Below are the code and all the weights of a small trained network. Each question names an input and a target symbol and asks about switching units off, where a switched-off unit gives its printed mean instead of its output.

import numpy as np


def w(rows, s, z=0):
    codes = np.array(rows[::2]) - 128.0
    scale = np.full(codes.shape[1], s)
    scale[-1] = z or s
    return codes * scale


def norm(h):
    return h / np.sqrt((h * h).mean(-1, keepdims=True) + 1e-5)


def f(y):
    return y / 2 * (1 + np.tanh(0.7978845608 * (y + 0.044715 * y**3)))


def softmax(a):
    e = np.exp(a - a.max(-1, keepdims=True))
    return e / e.sum(-1, keepdims=True)


def log_softmax(a):
    a = a - a.max(-1, keepdims=True)
    return a - np.log(np.exp(a).sum(-1, keepdims=True))


def net(x, mask):
    ids = ['ΠΨαβγηξτφω'.index(c) for c in x.split()]
    T = len(ids)
    res = E[ids] + P[:T]
    q, k, v = (norm(res) @ M[0].T for M in (Q, K, V))
    z = softmax(np.where(np.tri(T) > 0, q @ k.T / 3**0.5, -1e9)) @ v
    res = res + np.where(mask[0], z, O[0][:, -1]) @ O[0][:, :-1]
    y = f(norm(res) @ A[0][:, :-1].T + A[0][:, -1])
    res = res + np.where(mask[1:9], y, B[0][:, -1]) @ B[0][:, :-1]
    return log_softmax(norm(res)[-1] @ U[:, :-1].T + U[:, -1])


Q, K, V, O, A, B = {}, {}, {}, {}, {}, {}
E = w([
[144,152,117,74],'Π',
[148,122,133,116],'Ψ',
[82,155,129,149],'α',
[146,141,122,104],'β',
[226,86,121,184],'γ',
[17,169,210,36],'η',
[171,159,119,70],'ξ',
[23,109,2,85],'τ',
[200,169,142,86],'φ',
[145,136,115,116],'ω',
],0.017)
P = w([
[17,71,223,217],'0',
[106,182,103,86],'1',
[142,157,161,69],'2',
[217,192,93,110],'3',
[210,126,164,84],'4',
[197,59,126,72],'5',
[254,203,175,87],'6',
],0.0071)
Q[0] = w([
[199,101,121,228],'h0',
[192,51,46,1],'h0',
[119,111,112,34],'h0',
],0.0063)
K[0] = w([
[255,121,120,120],'h0',
[180,35,115,42],'h0',
[45,110,176,248],'h0',
],0.008)
V[0] = w([
[72,2,86,75],'h0',
[127,197,148,224],'h0',
[195,119,159,105],'h0',
],0.0096)
O[0] = w([
[169,69,98,87,253],'h0',
[171,167,68,121,29],'h0',
[129,83,113,10,3],'h0',
],0.012,0.0018)
A[0] = w([
[147,188,156,114,163],'n0',
[219,124,87,112,179],'n1',
[199,47,74,86,172],'n2',
[245,161,170,179,178],'n3',
[108,54,79,189,108],'n4',
[149,156,187,180,176],'n5',
[158,125,128,51,136],'n6',
[21,170,64,134,252],'n7',
],0.011,0.0036)
B[0] = w([
[148,197,110,138,183],'n0',
[176,17,160,125,220],'n1',
[255,196,146,150,242],'n2',
[43,56,95,82,227],'n3',
[157,216,158,120,172],'n4',
[134,116,46,196,157],'n5',
[164,161,153,132,216],'n6',
[186,113,157,86,253],'n7',
],0.0094,0.0067)
U = w([
[138,156,137,107,2],'Π',
[127,111,91,148,160],'Ψ',
[167,222,98,209,124],'α',
[100,116,169,119,144],'β',
[173,37,140,177,176],'γ',
[89,184,225,86,184],'η',
[120,192,125,107,89],'ξ',
[109,140,7,32,137],'τ',
[119,125,83,132,146],'φ',
[122,137,112,107,19],'ω',
],0.013,0.0035)

Each question gives the input, a string of symbols that net reads in full, and the target symbol t.
The units are the heads (3 rows each of Q, K, V and O) and the neurons (one row each of A and B). Each row of codes is followed by its name. A weight is (code - 128) times the scale printed after its matrix; where a second scale follows, it is the last column's (O, A, B and U).
mask holds one flag per unit, heads first, then neurons. A switched-off unit (its flag False) gives its mean, the last column of its rows in O or B, instead of its output. The means were averaged over made-up inputs and are rounded, as every weight is.
A unit's drop is (log p(t) with every unit on - log p(t) with that unit switched off) / (log p(t) with every unit on - log p(t) with every unit switched off).
The circuit of an input: a set's keep is (log p(t) with only the set's units on - log p(t) with every unit switched off) / (log p(t) with every unit on - log p(t) with every unit switched off). Starting from all 9 units, units are removed one at a time, each time the one whose removal leaves the highest keep (on an exact tie, the one counted first), for as long as the keep stays at least 0.8.
circuit, biggest first: the units of the circuit, biggest drop first
top k neurons: the k neurons with the biggest drops, biggest first
drop when u is switched off: that unit's drop, to one decimal
input ξ α ξ φ, target τ: circuit, biggest first	n3
input α ω α Π Π, target τ: circuit, biggest first	h0, n3, n2
input ξ ξ ω τ Π α, target α: top 2 neurons	n4, n1
input τ τ Π, target γ: circuit, biggest first	h0, n1
input α ξ β, target τ: circuit, biggest first	h0, n3, n2
input φ τ ξ φ α τ β, target τ: top 2 neurons	n3, n2
input ξ Π ξ ω τ α, target α: top 3 neurons	n4, n1, n7
input τ τ τ ξ, target γ: circuit, biggest first	n1, h0
input γ ξ τ η τ τ φ, target γ: top 3 neurons	n1, n3, n4
input ξ β η τ τ τ Π, target γ: top 2 neurons	n1, n4
input ξ α α ξ, target τ: top 4 neurons	n3, n2, n7, n4
input α η ξ, target τ: top 4 neurons	n3, n2, n7, n0
input ξ φ ω, target η: top 2 neurons	n2, n5
input ξ β β, target η: drop when h0 is switched off	1.1
input τ η ω η τ τ ω, target γ: drop when n7 is switched off	0.1
input τ τ φ, target γ: drop when h0 is switched off	0.5
